Below is a small trained network, with its code and all its weights. Each question gives an input and a class and asks what happens when units are switched off, that is, made to give their printed mean instead of their output.

import numpy as np


def w(rows, s, z=0):
    codes = np.array(rows[::2]) - 128.0
    scale = np.full(codes.shape[1], s)
    scale[-1] = z or s
    return codes * scale


def norm(h):
    return h / np.sqrt((h * h).mean(-1, keepdims=True) + 1e-5)


def f(y):
    return np.maximum(y, 0)


def log_softmax(a):
    a = a - a.max(-1, keepdims=True)
    return a - np.log(np.exp(a).sum(-1, keepdims=True))


def net(x, mask):
    res = np.array(x, float).reshape(1, 7) / 4 @ E
    u = 0
    for l in range(4):
        y = f(norm(res) @ A[l][:, :-1].T + A[l][:, -1])
        res = res + np.where(mask[u : u + 12], y, B[l][:, -1]) @ B[l][:, :-1]
        u += 12
    return log_softmax(norm(res)[-1] @ U[:, :-1].T + U[:, -1])


A, B = {}, {}
E = w([
[196,187,130,116,86,102,161,76,196,94,89,112],'x0',
[106,53,86,210,162,93,182,69,101,134,191,168],'x1',
[75,80,165,136,133,4,140,50,175,215,144,81],'x2',
[117,104,135,124,94,162,77,97,193,25,75,137],'x3',
[43,143,149,89,93,144,128,129,162,113,170,89],'x4',
[124,175,97,38,143,189,98,182,54,120,181,142],'x5',
[73,153,14,109,96,106,38,99,103,113,174,169],'x6',
],0.0014)
A[0] = w([
[139,225,137,80,136,132,103,186,87,240,142,146,8],'0.n1',
[151,178,92,136,146,149,193,55,167,105,106,160,88],'0.n2',
[98,153,132,179,81,164,92,139,111,122,143,166,78],'0.n3',
[228,163,103,128,152,240,140,227,3,57,154,178,156],'0.n4',
[191,124,101,162,93,140,94,90,183,62,95,163,45],'0.n5',
[141,194,49,75,32,156,60,123,187,144,96,130,225],'0.n6',
[126,112,138,136,143,82,121,67,105,142,149,155,67],'0.n7',
[112,199,152,130,175,116,88,142,70,174,92,145,45],'0.n8',
[128,193,92,120,58,118,207,81,123,102,174,116,41],'0.n9',
[134,131,120,115,126,199,165,156,153,145,55,67,50],'0.n10',
[137,155,138,103,124,164,108,174,150,94,111,109,39],'0.n11',
[90,90,201,219,156,31,153,114,133,151,149,37,77],'0.n12',
],0.0017,0.0014)
B[0] = w([
[235,111,77,126,147,45,54,182,128,106,38,92,160],'0.n1',
[114,199,70,129,73,89,165,126,123,49,103,75,157],'0.n2',
[121,119,111,134,182,119,104,69,96,104,156,73,145],'0.n3',
[42,110,135,141,105,40,104,86,217,179,114,117,254],'0.n4',
[168,99,61,180,211,75,229,113,82,64,82,157,165],'0.n5',
[139,34,135,158,228,146,254,106,56,173,155,143,217],'0.n6',
[105,170,147,150,78,147,160,166,136,109,89,96,146],'0.n7',
[168,187,98,109,96,124,182,157,126,159,115,157,141],'0.n8',
[135,170,34,146,70,143,159,123,189,182,205,97,142],'0.n9',
[99,144,204,148,85,125,83,83,112,68,117,175,150],'0.n10',
[111,108,209,194,191,142,164,73,110,145,166,97,148],'0.n11',
[69,82,113,181,76,86,170,116,129,183,90,46,185],'0.n12',
],0.0017,0.0027)
A[1] = w([
[124,128,253,112,116,183,129,139,148,81,104,107,8],'1.n1',
[155,148,209,101,151,183,132,212,181,105,112,126,43],'1.n2',
[181,86,132,123,133,143,158,200,55,184,152,140,40],'1.n3',
[135,168,221,99,116,229,131,146,160,76,57,81,24],'1.n4',
[165,185,120,114,82,121,184,110,148,88,180,166,28],'1.n5',
[60,142,136,47,117,120,82,124,141,158,174,97,60],'1.n6',
[66,114,76,126,154,221,37,134,88,106,169,181,26],'1.n7',
[204,195,113,96,115,135,45,175,69,195,136,140,7],'1.n8',
[107,93,178,56,86,83,45,69,208,111,160,136,18],'1.n9',
[91,92,100,131,144,186,53,155,73,102,192,121,1],'1.n10',
[138,149,197,96,120,189,143,137,176,81,115,99,68],'1.n11',
[106,139,43,128,130,134,114,75,120,123,168,95,144],'1.n12',
],0.0022,0.00096)
B[1] = w([
[185,170,175,105,56,150,44,128,94,216,170,108,211],'1.n1',
[176,143,137,93,49,190,33,112,167,198,177,133,213],'1.n2',
[118,201,93,127,196,159,112,120,62,149,103,72,201],'1.n3',
[179,136,147,160,68,189,61,117,66,170,192,138,249],'1.n4',
[156,170,86,84,78,168,145,127,158,126,153,102,165],'1.n5',
[144,145,132,96,144,99,144,101,130,75,46,197,195],'1.n6',
[59,59,148,104,28,119,165,210,34,61,199,168,244],'1.n7',
[157,162,66,21,140,3,54,228,180,187,129,53,198],'1.n8',
[125,169,110,72,242,129,132,71,106,192,101,192,169],'1.n9',
[102,102,70,130,76,106,173,139,72,28,163,178,209],'1.n10',
[181,124,152,146,91,139,123,116,63,185,175,185,210],'1.n11',
[107,175,148,112,97,166,163,189,149,125,134,169,226],'1.n12',
],0.0023,0.0016)
A[2] = w([
[91,123,184,177,113,116,119,110,173,173,107,112,53],'2.n1',
[197,118,141,57,155,86,175,93,174,156,85,124,171],'2.n2',
[160,105,92,154,252,122,96,158,59,185,122,129,61],'2.n3',
[107,112,163,155,250,173,170,133,60,162,134,127,4],'2.n4',
[167,186,57,205,71,121,183,109,197,101,161,126,96],'2.n5',
[169,133,213,122,93,210,70,151,153,129,148,96,24],'2.n6',
[85,131,82,59,182,75,120,82,160,155,163,184,104],'2.n7',
[181,163,62,24,82,215,58,130,102,72,139,150,173],'2.n8',
[106,96,131,125,118,177,82,146,110,158,145,111,118],'2.n9',
[198,165,205,122,88,218,76,145,188,141,137,110,31],'2.n10',
[203,108,132,157,152,153,99,97,143,38,51,177,2],'2.n11',
[116,142,157,122,156,67,110,68,163,158,111,110,27],'2.n12',
],0.0023,0.00086)
B[2] = w([
[93,75,137,120,86,117,111,121,165,157,224,135,170],'2.n1',
[53,98,101,137,146,189,69,155,117,101,180,195,196],'2.n2',
[141,238,139,100,191,172,141,148,170,89,174,73,187],'2.n3',
[146,225,130,228,159,196,205,68,102,85,147,87,163],'2.n4',
[189,130,129,42,105,194,143,125,193,114,186,85,201],'2.n5',
[217,135,211,158,69,119,25,68,60,204,168,144,198],'2.n6',
[160,162,174,67,156,205,77,90,147,107,64,158,181],'2.n7',
[135,57,163,195,122,31,201,105,142,184,154,105,251],'2.n8',
[171,173,118,163,80,110,144,87,114,130,117,164,171],'2.n9',
[194,96,168,179,40,175,40,128,47,169,195,156,210],'2.n10',
[195,83,49,190,209,209,31,189,122,3,9,37,170],'2.n11',
[64,107,174,91,118,113,141,139,117,83,124,156,167],'2.n12',
],0.0022,0.0025)
A[3] = w([
[65,147,110,116,101,142,128,222,91,74,148,184,67],'3.n1',
[71,155,180,71,55,134,141,98,59,164,172,97,198],'3.n2',
[197,86,108,194,144,147,109,159,173,51,18,117,2],'3.n3',
[190,205,95,136,124,179,106,250,51,84,132,179,174],'3.n4',
[110,150,163,56,60,140,51,79,146,113,67,187,160],'3.n5',
[196,208,187,200,192,138,171,98,109,182,100,106,80],'3.n6',
[162,125,140,217,197,142,171,111,115,67,158,87,150],'3.n7',
[122,152,127,71,200,90,143,179,61,225,145,80,113],'3.n8',
[57,20,165,186,86,60,150,105,221,166,130,115,27],'3.n9',
[41,78,177,132,142,79,131,83,241,186,110,158,56],'3.n10',
[114,166,99,175,163,82,88,86,129,174,216,197,130],'3.n11',
[86,109,68,146,107,117,115,155,108,95,175,231,32],'3.n12',
],0.0022,0.0011)
B[3] = w([
[107,61,98,108,103,31,142,172,113,82,185,135,197],'3.n1',
[180,104,112,181,138,131,114,117,124,101,96,201,252],'3.n2',
[155,70,54,158,118,158,25,123,170,48,27,97,179],'3.n3',
[82,73,173,117,114,47,121,98,162,153,109,93,254],'3.n4',
[99,179,163,184,195,198,108,140,89,132,154,196,192],'3.n5',
[6,123,120,154,144,166,136,134,64,115,213,171,200],'3.n6',
[95,190,113,124,153,205,95,82,79,145,70,116,201],'3.n7',
[158,152,66,144,130,170,70,158,181,107,62,92,218],'3.n8',
[156,77,176,113,77,39,174,209,181,160,104,25,206],'3.n9',
[127,122,222,120,137,49,210,87,171,152,56,114,196],'3.n10',
[145,124,201,114,119,154,160,152,133,96,86,95,199],'3.n11',
[113,77,168,117,101,148,152,194,116,88,150,155,199],'3.n12',
],0.0027,0.0023)
U = w([
[194,197,53,76,83,180,219,65,205,109,209,136,54],'0',
[54,175,186,46,204,140,102,54,159,124,76,229,6],'1',
[59,194,114,221,239,224,196,123,39,179,159,76,79],'2',
[231,124,233,175,26,200,39,115,68,210,182,153,213],'3',
[152,209,47,38,184,58,47,227,136,197,97,58,134],'4',
[42,25,83,102,65,71,152,206,40,44,220,208,162],'5',
[192,72,51,198,134,191,77,85,171,23,16,91,138],'6',
[88,55,220,163,114,3,224,82,215,194,75,49,182],'7',
],0.0066,0.0016)

Each question gives the input, the list of numbers given to net, and the class t.
The units are the neurons (one row each of A and B). Each row of codes is followed by its name. A weight is (code - 128) times the scale printed after its matrix; where a second scale follows, it is the last column's (A, B and U).
mask holds one flag per neuron, layer by layer. A switched-off neuron (its flag False) gives its mean, the last column of its row in B, instead of its output. The means were averaged over made-up inputs and are rounded, as every weight is.
A unit's drop is (log p(t) with every unit on - log p(t) with that unit switched off) / (log p(t) with every unit on - log p(t) with every unit switched off).
The circuit of an input: a set's keep is (log p(t) with only the set's units on - log p(t) with every unit switched off) / (log p(t) with every unit on - log p(t) with every unit switched off). Starting from the 12 units with the biggest drops (on a tie, the unit counted first), units are removed one at a time, each time the one whose removal leaves the highest keep (on an exact tie, the one counted first), for as long as the keep stays at least 0.8.
circuit, biggest first: the units of the circuit, biggest drop first
unit that matters most: the unit with the biggest drop
k most important neurons: the k neurons with the biggest drops, biggest first
k most important neurons of layer l: the k neurons of layer l with the biggest drops, biggest first
drop when u is switched off: that unit's drop, to one decimal
input [-8,6,7,7,5,6,-4], class 7: circuit, biggest first => 3.n10; 3.n9
input [6,-2,0,3,-6,7,6], class 5: 2 most important neurons => 0.n6; 1.n7
input [-3,-3,1,-7,-8,-1,-2], class 4: unit that matters most => 1.n8
input [1,-4,3,4,-8,7,8], class 5: circuit, biggest first => 1.n7; 0.n6
input [-1,7,-1,7,-1,-7,-4], class 6: 4 most important neurons => 2.n11; 3.n3; 0.n4; 2.n8
input [4,-5,6,-4,8,2,0], class 1: 2 most important neurons of layer 2 => 2.n8; 2.n7
input [-2,-5,6,-3,2,-3,8], class 1: 2 most important neurons of layer 1 => 1.n9; 1.n6
input [-2,5,-3,2,-2,-8,-3], class 6: 2 most important neurons => 0.n4; 2.n11
input [7,7,4,7,-8,-2,-3], class 6: circuit, biggest first => 2.n11; 3.n3
input [-2,-6,-2,-3,-1,-2,7], class 4: 2 most important neurons => 1.n8; 0.n1
input [3,6,7,-4,-8,3,-5], class 2: 3 most important neurons => 0.n4; 2.n4; 3.n6
input [1,-5,0,-5,-7,1,-5], class 4: 2 most important neurons => 1.n8; 0.n1
input [5,7,-7,-1,8,-7,-2], class 0: 2 most important neurons => 2.n5; 0.n9
input [3,8,7,0,5,7,6], class 1: 3 most important neurons of layer 1 => 1.n9; 1.n6; 1.n4
input [-1,3,1,0,3,0,1], class 7: unit that matters most => 0.n12
input [0,3,6,4,4,6,-2], class 1: 2 most important neurons of layer 2 => 2.n7; 2.n8
input [-4,3,0,1,8,-8,7], class 7: 2 most important neurons => 3.n10; 3.n9
input [-3,-1,-8,-8,-3,-1,-4], class 4: 3 most important neurons of layer 0 => 0.n6; 0.n1; 0.n4
input [0,-4,-8,7,6,-5,5], class 3: 3 most important neurons => 1.n4; 2.n6; 1.n1
input [4,-1,0,5,2,4,6], class 5: most important neuron => 1.n7
input [-6,-1,-5,2,-3,-5,0], class 6: 2 most important neurons of layer 0 => 0.n4; 0.n5
input [-6,-2,7,-7,2,6,7], class 4: 2 most important neurons of layer 3 => 3.n8; 3.n6
input [-8,-3,6,-6,0,5,5], class 4: drop when 3.n8 is switched off => 0.2
input [3,5,-5,8,2,7,-2], class 5: drop when 1.n7 is switched off => 0.6
input [6,2,-5,-5,-5,4,0], class 4: drop when 1.n8 is switched off => 0.2
input [8,0,5,-7,-5,6,-7], class 2: drop when 3.n6 is switched off => 0.4
input [-4,-1,4,-8,8,7,2], class 4: 2 most important neurons of layer 1 => 1.n8; 1.n3
